In the rows, 128 means zero.
Rows, each with its class
[140 127 125 121 134  86 117 163 136 109 139 126 137 152 134 137 106 149
 147 143 130 139 156 141 122 109 127 136 118 117 142 126 137 104 114 137
 134 151 128 106 135 119 111 128  99 114  64 163 141]
Sg
[157 140 130 129 115 108 133 132 136 118 137 136 134 117 126 134 149 101
 140 150 118 118 131 119 139 144 133 137 116 117 144 139 131 134 132 103
 136 150 137  91 120 143 114  60 126 131 123 135 125]
Lz
[145 140 144 151 133 130 124 139 145  77 126 132 134 131 117 132 122 142
 145 135 150 133 133 122 126 128 129 117 131 124 148 117 127 111 135 136
 124 149 139 122 126 133 136  82 136 111 122 121 124]
Fb
[129 108 115 124 166 126  96 153 131 109 121 143 129 171 105 121  68 143
 137 138 141 157 135 119 129 141 129 135 120 127 111 111 124 122 117 120
 120 152 140  85 123 129 125 127 108 128 128 143 134]
PM
[137 129 134 136 155 128 116 135 132 125 124  95 111 140 116 145 129 155
 145 133 127 154 119 109 120 120 137 124 140 127 142 131 125  99 121 165
 144 149 143 139 131 102 114 103 148 119 117 119 128]
HC
[136 122 139 142 114 124 130 129 152 120 140 137 140 127 141 129 122 107
 128 144 126 124 151 129 121 130 126 135 121 118 124 119 118 131 135 104
 117 149 124 109 134 135 121  93 120 132 129 153 123]
Lz
[150 102 136 127 115 109 119 138 148 108 135 121 139 133 130 131 168 112
 141 152 112 118 128 143 141 136 129 147 116 112 150 125 141 128 131 103
 130 157 129  80 131 136 113  21 107 120  97 140 137]
Lz
[138 128 135 132 128 127 121 148 135 126 127 143 122 138 121 134 119 137
 161 134 134 146 131 125 130 140 128 137 144 118 138 129 135 103 141 128
 131 127 134 120 146 126 127 106 126 111 110 145 138]
Fb
[138 162 136 105 136 139 129 148 127 116 128  89 134  75 129 136 169 141
 134 131 132 136 111 143 133 126 130 140  95 118 133 130 140 119 129 156
 190 117 128 152 125 111 131 134 125 159 100 112 130]
DS
[159 130 128 115 114 112 139 146 134 102 136 139 187 143 120 125 136  98
 156 145 119 124 127 123 139 121 131 121 115 106 152 142 133 117 119 110
 137 153 128 108 112 113 125  52 130 135 111 174 127]
Lz
[119 104 104 135 117 114 108 145 126 122 130 180 132 141 121 100  80 113
 120 129 147 142 165 122 132 137 131 123 124 127 109 131 143 134 132 127
 123 147 142 101 123 135 116 123 108 118 141 151 146]
PM
[142 127 132 132 134 114 103 155 135 128 130 158 145 155 117 151 108 144
 151 117 149 146 153 127 135 126 121 113 125 121 131 136 133 105 115 114
 127 147 139 144 140 113 123  77 123 121 109 136 131]
Fb
[139 115 130 126 128 109 105 151 132 114 136 132 128 137 117 125  99 130
 169 130 120 148 147 131 121 129 127 126 130 122 126 121 142 119 137 111
 133 151 148 113 144 128 116 109 106 126 111 160 130]
HC
[121  88 136 138 154 111 122 145 113 118 122  98 133 120 115 144 143 155
 141 132 111 143 144 117 116 128 127 138 111 130 139 126 138 116 113 124
 136 137 139 120 122 115 121  86 111 126  94 118 129]
Fb
[144 101 105 143 157 100  46 143 143 123 131 117 128 144 115 134 100 149
 143 122 114 144 150 119 141 127 118 131 140 129 115 112 139 111 107 107
 144 141 129  92 137 113 113 140  99 114  89 157 147]
HC
[128 129 124 143 132 118 135 123 137 126 124 101 137 125 135 141 170 116
 199 132  95 107 123 134 131 149 130 150 109 127 150 142 124 164 121 123
 152 131 119  79 116 137 101 102 109 143 106 138 131]
Lz
[122  88 105 130 129 120 104 136 135 108 132 148 125 161 117 139  87 125
 147 132 138 162 156 124 127 127 137 129 138 104 126 118 156 120 145 109
 133 152 125  77 134 111 131 101  93 120 119 167 143]
PM
[129 100 114 136 142  97 100 206 141 131 121 152 134 156 116 123  98 107
 128 146 126 142 145 104 135 122 128 133 127 112 111 107 153 136 118 102
 134 159 126  66 141 138 115  54 112 133 147 157 138]
PM
[133 109 118 157 128  96 138 152 142 103 132 148 142 138 123 119 131 125
 143 154 115 124 147 124 128 139 131 158 124 118 123 133 145 137 120  93
 126 173 113  65 124 142 112  61  90 124  96 146 145]
Lz
[130 144 128 161 154 124 114 132 137 110 142 107 133 132 112 138 122 156
 141 147 145 161 136  99 125 126 142 135 118 125 109 137 134 113 121 142
 126 166 126  84 116 127 136  75 148  96 116  97 116]
TP
[142 136 128 149 161  91 105 162 164 100 117  84 141 150 111 138 123 158
 129 155 110 150 131 107 128 133 105 146  94 115 111 126 137 107 117 130
  94 205 141  68 119 121 107  35 115 114  62 120 131]
Fb
[136 129 126 150 169 104 104 153 138 126 136  92 127 150 101 143 124 152
 143 149 119 165 133 102 135 112 126 121 109 117 123 122 146 103 118 131
 142 169 140  90 119 120 119  41 132 105  78 128 142]
TP
[169 149 110 126 172 101 130 119 153  90 128   4 135 132 111 161 160 131
 147 156 111 133  64  93 151 178 120 140  78 110 136 141 106 142 123 131
 141 193 177  43  74 103 125  14 165 116  47  97 112]
Sg
[129 128 124 130 128 137 113 118 137 114 122 135 127 130 114 128  78 131
 124 138 132 129  98 124 125 143 118 124 124 138 112  92 147 125 111 115
 120 154 148 106 117 125 125 122 103 122 132 130 125]
PF
[137 127 132 132 131 107 107 153 146 134 152 136 125 144 113 131 104 159
 144 145 144 150 163 119 130 129 125 121 126 119 126 120 144 103 114 121
 111 150 138 136 135 120 119 114 113 122  98 134 148]
Fb
[ 99 103 129 135 117 109 114 152 135 105 123 184 129 150 126 110  63 148
 127 132 144 165 189 135 134 129 135 136 137 133  97 110 155 110 116 115
 118 145 124 113 166 131 125 150  82 121 127 179 143]
PM

Rows with their classes
[144 125 131 130 117  90 136 149 103 125 119 124 200 131 145 140 150 110
 139 148 130 170 119 117 129 142 124 112 142 109 137 120 123 136 122 140
 113 122 129 116 109 141 126 151 126 146 130 128 139]
K
[171 138 139 137 123 110 134 215  97 149  77 122 174 147 198 150 150  95
 119 119 120 178 144 120 139 147 122  74 149 125 152 107 110 118 126 119
  96 114 126 127 135 141 134 104 104 169 128 136 153]
K
[188 138 129 148 118  74 148 174 110 120 109 106 157 147 133 144 151 118
 112 128 149 185 136 122 138 187 117  73 140 107 126 133 149 135 107 120
  89 130 117 113 147 136 120 129  75 156 115 136 152]
Q
[170 126 151 130 122 114 156 188  89 115 104 111 201 104 151 146 167 101
 116 130 147 172 140 134 137 142 122  74 123 115 123 117 139 187 111 100
 116 120 117 110 103 150 127 126 105 158 133 129 168]
K
[210 138 148 149 119 117 148 157  96 129  82 134 140 145 115 161 180  90
  83 122 136 182 151 104 139 141 125  77 222 114 152 117 130 115 132 128
 105 125 127 126 147 152 141 119 120 134 123 145 107]
Q
[193 135 146 142 124  79 150 193  88 121 102 115 161 137 154 151 146 110
 122 127 146 197 142 118 139 144 130  77 152 107 143 109 134 117 106 117
 107  89 111 122 111 152 130 128 113 168 139 128 160]
K
